Below are the code and all the weights of a small trained network. Each question names an input and a class and asks about switching units off, where a switched-off unit gives its printed mean instead of its output.

import numpy as np


def w(rows, s, z=0):
    codes = np.array(rows[::2]) - 128.0
    scale = np.full(codes.shape[1], s)
    scale[-1] = z or s
    return codes * scale


def f(y):
    return np.maximum(y, 0)


def log_softmax(a):
    a = a - a.max(-1, keepdims=True)
    return a - np.log(np.exp(a).sum(-1, keepdims=True))


def net(x, mask):
    res = np.array(x, float).reshape(1, 5) / 4 @ E
    y = f(res @ A[0][:, :-1].T + A[0][:, -1])
    res = res + np.where(mask, y, B[0][:, -1]) @ B[0][:, :-1]
    return log_softmax(res[-1] @ U[:, :-1].T + U[:, -1])


A, B = {}, {}
E = w([
[30,165,144,99,75,93,124,61],'x0',
[176,116,121,114,156,161,255,106],'x1',
[125,58,134,238,136,103,87,74],'x2',
[62,82,173,102,101,106,144,38],'x3',
[92,131,134,160,133,153,184,141],'x4',
],0.01)
A[0] = w([
[118,140,131,122,125,126,122,123,3],'neuron 1',
[126,81,133,123,132,128,145,168,159],'neuron 2',
[118,154,130,110,130,103,112,67,76],'neuron 3',
[117,131,139,178,128,134,111,144,149],'neuron 4',
[102,89,142,119,134,135,179,107,153],'neuron 5',
[121,137,129,115,126,120,85,95,84],'neuron 6',
[156,115,140,118,134,143,140,139,156],'neuron 7',
[254,120,118,151,136,133,194,126,95],'neuron 8',
[107,94,140,121,121,130,166,86,45],'neuron 9',
[117,147,140,70,127,137,149,139,66],'neuron 10',
[133,146,124,106,121,126,139,131,86],'neuron 11',
[75,137,130,102,118,120,122,27,184],'neuron 12',
[122,136,139,155,125,127,120,110,90],'neuron 13',
[120,193,118,122,135,132,171,178,141],'neuron 14',
[108,102,132,103,127,129,57,115,82],'neuron 15',
[112,141,129,93,130,135,135,139,62],'neuron 16',
[99,87,146,115,120,117,165,113,86],'neuron 17',
[119,127,134,125,138,132,145,109,33],'neuron 18',
[119,118,126,196,133,125,133,90,98],'neuron 19',
[136,170,126,64,124,119,157,135,147],'neuron 20',
],0.023,0.0046)
B[0] = w([
[141,93,120,119,126,113,153,114,136],'neuron 1',
[164,132,124,117,169,114,93,138,159],'neuron 2',
[83,131,171,146,96,111,139,104,183],'neuron 3',
[135,100,83,157,105,125,68,174,168],'neuron 4',
[78,139,89,87,189,187,86,101,184],'neuron 5',
[145,120,170,140,82,105,131,112,174],'neuron 6',
[129,122,162,135,145,120,143,160,164],'neuron 7',
[68,149,188,173,196,119,231,219,243],'neuron 8',
[96,123,103,87,211,135,76,66,179],'neuron 9',
[199,137,99,77,92,142,179,109,185],'neuron 10',
[167,151,112,118,128,139,137,109,154],'neuron 11',
[33,153,152,152,101,121,161,35,254],'neuron 12',
[154,88,111,149,101,140,161,120,151],'neuron 13',
[87,170,94,76,64,140,72,179,209],'neuron 14',
[200,122,224,151,138,101,101,106,191],'neuron 15',
[150,124,108,82,106,132,145,116,161],'neuron 16',
[111,145,100,127,183,177,87,78,176],'neuron 17',
[116,73,129,101,141,154,133,124,141],'neuron 18',
[189,95,3,158,92,123,176,105,187],'neuron 19',
[207,99,103,46,88,137,171,124,210],'neuron 20',
],0.025,0.02)
U = w([
[52,102,184,161,49,40,158,34,156],'0',
[111,47,53,214,120,62,154,127,147],'1',
[118,182,125,14,83,123,203,133,239],'2',
[155,103,185,149,127,48,88,152,33],'3',
[76,140,123,138,216,103,235,212,177],'4',
[53,177,75,123,84,97,103,208,4],'5',
[1,110,95,110,159,132,181,26,141],'6',
],0.0067,0.0018)

Each question gives the input, the list of numbers given to net, and the class t.
The units are the neurons (one row each of A and B). Each row of codes is followed by its name. A weight is (code - 128) times the scale printed after its matrix; where a second scale follows, it is the last column's (A, B and U).
mask holds one flag per neuron, in row order. A switched-off neuron (its flag False) gives its mean, the last column of its row in B, instead of its output. The means were averaged over made-up inputs and are rounded, as every weight is.
A unit's drop is (log p(t) with every unit on - log p(t) with that unit switched off) / (log p(t) with every unit on - log p(t) with every unit switched off).
The circuit of an input: a set's keep is (log p(t) with only the set's units on - log p(t) with every unit switched off) / (log p(t) with every unit on - log p(t) with every unit switched off). Starting from the 12 units with the biggest drops (on a tie, the unit counted first), units are removed one at a time, each time the one whose removal leaves the highest keep (on an exact tie, the one counted first), for as long as the keep stays at least 0.8.
circuit, biggest first: the units of the circuit, biggest drop first
k most important neurons: the k neurons with the biggest drops, biggest first
drop of u: that unit's drop, to one decimal
input [-8,4,-4,-8,5], class 4: circuit, biggest first	neuron 8
input [-4,-8,5,-7,-3], class 3: circuit, biggest first	neuron 15; neuron 12
input [3,1,4,-6,-8], class 3: 2 most important neurons	neuron 12; neuron 8
input [6,1,6,3,-5], class 0: 3 most important neurons	neuron 15; neuron 6; neuron 3
input [2,-6,4,-4,0], class 3: circuit, biggest first	neuron 12; neuron 15
input [-8,-6,2,8,-4], class 3: circuit, biggest first	neuron 12; neuron 15
input [4,-2,5,7,-5], class 0: 2 most important neurons	neuron 15; neuron 6
input [4,8,-5,2,7], class 2: 4 most important neurons	neuron 20; neuron 10; neuron 14; neuron 16
input [4,3,6,-2,-4], class 0: circuit, biggest first	neuron 5; neuron 8
input [-4,-2,8,-5,3], class 1: 2 most important neurons	neuron 19; neuron 4
input [-5,-6,4,-2,-3], class 3: 2 most important neurons	neuron 15; neuron 12
input [-2,7,3,4,-6], class 4: 2 most important neurons	neuron 8; neuron 12
input [-2,-7,6,5,3], class 0: 2 most important neurons	neuron 15; neuron 12
input [-6,-4,6,-3,-5], class 1: circuit, biggest first	neuron 4
input [3,-4,0,-3,4], class 5: 2 most important neurons	neuron 12; neuron 8
input [-8,6,-8,-1,1], class 4: drop of neuron 8	7.9
input [8,-1,-2,4,-4], class 0: drop of neuron 3	0.1
input [-7,-4,5,-5,-4], class 4: drop of neuron 8	0.4
input [5,3,8,-4,-2], class 1: drop of neuron 19	0.2
input [-5,-4,8,0,-5], class 1: circuit, biggest first	neuron 19
